M =
129	142	153	109	127	56	110	155	187	129	151
112	152	152	99	132	46	114	147	198	134	150
180	189	177	98	135	157	94	145	156	98	159
107	155	152	96	130	42	114	145	200	136	152
127	139	152	108	129	53	110	154	186	130	152
165	166	162	107	131	146	102	148	156	106	151
179	190	177	99	134	158	93	145	156	97	159
137	133	148	119	125	74	112	164	171	125	145
155	157	157	110	128	141	105	152	148	113	146
116	150	154	103	131	46	113	149	197	130	150
148	123	144	128	125	75	93	181	164	119	152
145	124	144	125	125	81	97	176	163	122	150
137	132	147	120	125	72	110	162	171	125	144
143	125	144	124	126	90	108	169	158	127	147
142	125	143	124	125	89	107	171	157	123	146
M[0,0]	129
M[14,4]	125
M[:, 8]	[187, 198, 156, 200, 186, 156, 156, 171, 148, 197, 164, 163, 171, 158, 157]
M[13,6]	108
M[:, 3]	[109, 99, 98, 96, 108, 107, 99, 119, 110, 103, 128, 125, 120, 124, 124]
M[6,3]	99
M[:, 1]	[142, 152, 189, 155, 139, 166, 190, 133, 157, 150, 123, 124, 132, 125, 125]
M[0,6]	110
M[2,4]	135
M[12,0]	137
M[4]	[127, 139, 152, 108, 129, 53, 110, 154, 186, 130, 152]
M[11,5]	81
M[4,1]	139
M[:, 0]	[129, 112, 180, 107, 127, 165, 179, 137, 155, 116, 148, 145, 137, 143, 142]
M[1,0]	112
M[7,5]	74
M[2]	[180, 189, 177, 98, 135, 157, 94, 145, 156, 98, 159]
M[1,3]	99
M[6]	[179, 190, 177, 99, 134, 158, 93, 145, 156, 97, 159]
M[12]	[137, 132, 147, 120, 125, 72, 110, 162, 171, 125, 144]
M[12,1]	132
M[4,0]	127
M[4,2]	152
M[11,6]	97
M[10,1]	123
M[5]	[165, 166, 162, 107, 131, 146, 102, 148, 156, 106, 151]
M[12,7]	162
M[13,10]	147
M[13,7]	169
M[14,8]	157
M[14]	[142, 125, 143, 124, 125, 89, 107, 171, 157, 123, 146]
M[9,0]	116
M[0,9]	129
M[5,8]	156
M[3,8]	200
M[0,1]	142
M[7,9]	125

grid = 77	84	150	138	208	178	108	178	154
grid[0]	77
grid[-8]	84
grid[5]	178
grid[-1]	154

W = 84	153	72	77	98	100	194	127	155	156	166	233	104	102
W[0]	84
W[13]	102
W[1]	153
W[11]	233
W[8]	155

x =
123	125	152	177	93
149	38	179	121	139
156	36	154	113	144
126	121	155	181	102
162	32	172	127	146
120	132	142	170	91
x[0, -5]: 123
x[-4, 3]: 113
x[5]: [120, 132, 142, 170, 91]
x[:, 1]: [125, 38, 36, 121, 32, 132]
x[1, -4]: 38
x[-5, -3]: 179
x[:, -2]: [177, 121, 113, 181, 127, 170]
x[-6, 3]: 177
x[2, 1]: 36

a =
129	135	135	60	113
186	156	105	45	113
129	125	176	106	169
129	167	125	91	102
129	72	156	60	91
186	72	135	151	147
167	93	145	167	135
195	104	95	136	57
167	125	64	151	147
138	135	135	45	91
Rows and columns are counted from 0.
row 0 col 0 => 129
row 8 col 0 => 167
row 3 col 2 => 125
row 1 col 4 => 113
row 1 col 1 => 156
row 9 col 1 => 135
row 7 col 1 => 104
row 4 col 1 => 72
row 4 col 2 => 156
row 3 col 0 => 129
row 2 col 4 => 169
row 7 col 3 => 136
row 8 col 3 => 151
row 3 col 4 => 102
row 2 col 1 => 125

X =
[[149 110 130 130 130 156 118 123 106 134 127 126]
 [126 139 108 109 109 156 115 128 123 149 115 120]
 [131 135 131 129 129 156 128 132 129 130 125 124]
 [130 133 127 127 127 156 129 128 133 127 123 126]
 [127 135  93  97  97 156 128 110 145 141 100 121]
 [143 144 122 101 101 156 116 124 157  86  40 134]
 [131 130 128 124 124 156 141 123 134 124 116 131]
 [120 128 125 132 132 156 120 138 122 134 120 113]
 [123 148 172 140 140 156 139 117 169 117 106 138]
 [127 147 142 129 129 156 134 121 135 132 118 126]
 [127 130 125 125 125 156  94 142 129 112 109 127]]
X[0][0] = 149
X[7][11] = 113
X[3][8] = 133
X[:, 8] = [106, 123, 129, 133, 145, 157, 134, 122, 169, 135, 129]
X[1] = [126, 139, 108, 109, 109, 156, 115, 128, 123, 149, 115, 120]
X[9][3] = 129
X[3][1] = 133
X[4][11] = 121
X[:, 4] = [130, 109, 129, 127, 97, 101, 124, 132, 140, 129, 125]
X[:, 11] = [126, 120, 124, 126, 121, 134, 131, 113, 138, 126, 127]
X[:, 0] = [149, 126, 131, 130, 127, 143, 131, 120, 123, 127, 127]
X[6] = [131, 130, 128, 124, 124, 156, 141, 123, 134, 124, 116, 131]
X[1][8] = 123
X[2][5] = 156
X[10][1] = 130
X[9][4] = 129
X[1][4] = 109
X[4][8] = 145
X[:, 6] = [118, 115, 128, 129, 128, 116, 141, 120, 139, 134, 94]
X[0] = [149, 110, 130, 130, 130, 156, 118, 123, 106, 134, 127, 126]
X[4][6] = 128
X[7][10] = 120
X[2][4] = 129
X[7][4] = 132
X[3][6] = 129
X[4][3] = 97
X[2][10] = 125
X[0][4] = 130
X[1][11] = 120
X[7][3] = 132
X[0][8] = 106
X[:, 3] = [130, 109, 129, 127, 97, 101, 124, 132, 140, 129, 125]
X[6][0] = 131
X[3][11] = 126
X[8][4] = 140
X[8][7] = 117
X[9] = [127, 147, 142, 129, 129, 156, 134, 121, 135, 132, 118, 126]

A =
127,97,98,83
178,47,64,203
113,124,113,74
105,120,113,80
Indices start at 0.
(0, 0): 127
(2, 3): 74
(0, 2): 98
(3, 3): 80
(3, 1): 120

arr =
206,170,139,165,119,156,103,150
54,91,60,114,105,119,205,206
141,114,48,192,155,196,60,92
arr[0,-8] => 206
arr[-1,5] => 196
arr[:, -4] => [119, 105, 155]
arr[-2,1] => 91
arr[-2,7] => 206
arr[0,-2] => 103

m = [[78, 106, 150, 96, 151, 122, 111, 148, 198, 69, 155], [83, 99, 142, 96, 139, 112, 113, 149, 185, 84, 158], [51, 120, 175, 89, 153, 127, 132, 143, 177, 85, 158]]
Indices start at 0.
(0, 0) => 78
(2, 3) => 89
(1, 1) => 99
(2, 5) => 127
(2, 1) => 120
(1, 6) => 113
(2, 6) => 132
(0, 7) => 148
(1, 9) => 84
(1, 5) => 112
(1, 4) => 139
(2, 9) => 85
(0, 2) => 150
(0, 4) => 151
(0, 9) => 69
